Below is a small trained network, with its code and all its weights. Each question gives an input and a class and asks what happens when units are switched off, that is, made to give their printed mean instead of their output.

import numpy as np


def w(rows, s, z=0):
    codes = np.array(rows[::2]) - 128.0
    scale = np.full(codes.shape[1], s)
    scale[-1] = z or s
    return codes * scale


def norm(h):
    return h / np.sqrt((h * h).mean(-1, keepdims=True) + 1e-5)


def f(y):
    return y / 2 * (1 + np.tanh(0.7978845608 * (y + 0.044715 * y**3)))


def log_softmax(a):
    a = a - a.max(-1, keepdims=True)
    return a - np.log(np.exp(a).sum(-1, keepdims=True))


def net(x, mask):
    res = np.array(x, float).reshape(1, 5) / 4 @ E
    u = 0
    for l in range(3):
        y = f(norm(res) @ A[l][:, :-1].T + A[l][:, -1])
        res = res + np.where(mask[u : u + 11], y, B[l][:, -1]) @ B[l][:, :-1]
        u += 11
    return log_softmax(norm(res)[-1] @ U[:, :-1].T + U[:, -1])


A, B = {}, {}
E = w([
[137,176,27,205,210],'x0',
[128,188,90,48,103],'x1',
[143,69,157,188,163],'x2',
[69,49,3,66,86],'x3',
[170,71,147,161,175],'x4',
],0.0043)
A[0] = w([
[126,121,62,109,164,145],'0.n1',
[58,1,19,89,137,250],'0.n2',
[147,165,226,166,87,88],'0.n3',
[119,171,99,144,74,139],'0.n4',
[110,42,60,135,65,179],'0.n5',
[39,191,125,141,116,83],'0.n6',
[81,197,167,138,60,121],'0.n7',
[148,72,163,172,125,133],'0.n8',
[121,56,88,165,174,111],'0.n9',
[153,178,38,191,157,157],'0.n10',
[143,158,49,196,123,145],'0.n11',
],0.0071,0.0027)
B[0] = w([
[67,171,201,128,120,151],'0.n1',
[93,79,120,55,112,254],'0.n2',
[119,107,196,107,188,172],'0.n3',
[157,88,124,112,118,137],'0.n4',
[112,84,161,103,80,193],'0.n5',
[98,152,167,97,130,133],'0.n6',
[207,123,77,133,110,150],'0.n7',
[111,109,149,103,84,161],'0.n8',
[89,138,149,99,143,162],'0.n9',
[83,138,75,161,163,183],'0.n10',
[101,102,64,156,254,164],'0.n11',
],0.0068,0.0066)
A[1] = w([
[132,244,140,157,78,130],'1.n1',
[107,92,173,194,187,211],'1.n2',
[168,155,84,139,195,105],'1.n3',
[123,203,2,214,191,53],'1.n4',
[155,148,199,112,136,150],'1.n5',
[179,126,182,59,91,180],'1.n6',
[85,175,85,115,87,120],'1.n7',
[192,170,132,186,188,6],'1.n8',
[144,115,107,55,144,101],'1.n9',
[63,102,186,118,171,183],'1.n10',
[146,121,139,86,173,141],'1.n11',
],0.0074,0.0028)
B[1] = w([
[141,178,117,173,171,134],'1.n1',
[133,210,126,52,62,249],'1.n2',
[138,91,120,113,83,160],'1.n3',
[174,127,204,202,96,248],'1.n4',
[160,216,98,137,83,190],'1.n5',
[144,102,248,164,3,252],'1.n6',
[113,72,110,101,122,146],'1.n7',
[78,24,16,182,139,163],'1.n8',
[108,112,110,74,159,159],'1.n9',
[170,191,79,141,125,240],'1.n10',
[146,197,131,126,146,158],'1.n11',
],0.0058,0.0038)
A[2] = w([
[71,249,114,94,167,182],'2.n1',
[169,136,181,139,175,207],'2.n2',
[50,87,66,115,185,103],'2.n3',
[92,77,31,133,155,179],'2.n4',
[116,134,54,67,124,187],'2.n5',
[186,180,99,159,212,141],'2.n6',
[127,146,126,59,129,81],'2.n7',
[152,168,132,89,79,181],'2.n8',
[116,185,169,203,183,243],'2.n9',
[162,87,120,86,97,143],'2.n10',
[254,159,194,116,104,5],'2.n11',
],0.0087,0.0015)
B[2] = w([
[103,82,100,127,150,178],'2.n1',
[86,181,86,145,155,173],'2.n2',
[105,222,145,88,231,214],'2.n3',
[162,209,212,118,178,210],'2.n4',
[131,89,170,219,214,179],'2.n5',
[57,49,27,151,38,208],'2.n6',
[194,147,100,166,65,150],'2.n7',
[138,93,191,194,129,198],'2.n8',
[187,90,68,121,26,242],'2.n9',
[124,70,120,122,144,179],'2.n10',
[180,193,136,152,254,255],'2.n11',
],0.0064,0.0047)
U = w([
[229,189,194,176,121,114],'0',
[110,33,173,57,77,129],'1',
[140,138,13,206,114,255],'2',
[55,136,86,81,248,19],'3',
],0.014,0.00051)

Each question gives the input, the list of numbers given to net, and the class t.
The units are the neurons (one row each of A and B). Each row of codes is followed by its name. A weight is (code - 128) times the scale printed after its matrix; where a second scale follows, it is the last column's (A, B and U).
mask holds one flag per neuron, layer by layer. A switched-off neuron (its flag False) gives its mean, the last column of its row in B, instead of its output. The means were averaged over made-up inputs and are rounded, as every weight is.
A unit's drop is (log p(t) with every unit on - log p(t) with that unit switched off) / (log p(t) with every unit on - log p(t) with every unit switched off).
The circuit of an input: a set's keep is (log p(t) with only the set's units on - log p(t) with every unit switched off) / (log p(t) with every unit on - log p(t) with every unit switched off). Starting from the 12 units with the biggest drops (on a tie, the unit counted first), units are removed one at a time, each time the one whose removal leaves the highest keep (on an exact tie, the one counted first), for as long as the keep stays at least 0.8.
circuit, biggest first: the units of the circuit, biggest drop first
top k neurons: the k neurons with the biggest drops, biggest first
k most important neurons of layer l: the k neurons of layer l with the biggest drops, biggest first
drop when u is switched off: that unit's drop, to one decimal
input [6,-8,-7,1,-7], class 3: circuit, biggest first => [0.n11]
input [1,-4,8,7,7], class 3: 2 most important neurons of layer 2 => [2.n3 2.n9]
input [-4,2,-3,0,-6], class 0: circuit, biggest first => [0.n2 2.n6]
input [1,7,-7,-2,-1], class 2: circuit, biggest first => [0.n2 2.n1 2.n3]
input [-7,-3,1,0,0], class 0: top 2 neurons => [0.n2 2.n11]
input [-3,-2,-1,0,7], class 0: top 2 neurons => [0.n2 2.n11]
input [2,-4,8,8,-8], class 3: top 2 neurons => [2.n3 1.n6]
input [2,7,-7,-6,0], class 2: top 3 neurons => [0.n2 2.n6 1.n1]
input [5,-6,-8,1,-1], class 3: 2 most important neurons of layer 2 => [2.n3 2.n4]
input [2,-7,2,6,1], class 3: top 2 neurons => [2.n3 1.n6]
input [1,4,6,-3,-7], class 2: drop when 0.n2 is switched off => 0.6
input [-1,8,-7,-1,3], class 0: drop when 0.n2 is switched off => 0.4
input [3,-2,-6,-2,-8], class 2: 2 most important neurons of layer 1 => [1.n4 1.n6]
input [-1,5,-4,-1,-1], class 0: circuit, biggest first => [0.n2]
input [-4,-1,6,0,4], class 0: drop when 0.n2 is switched off => 0.4
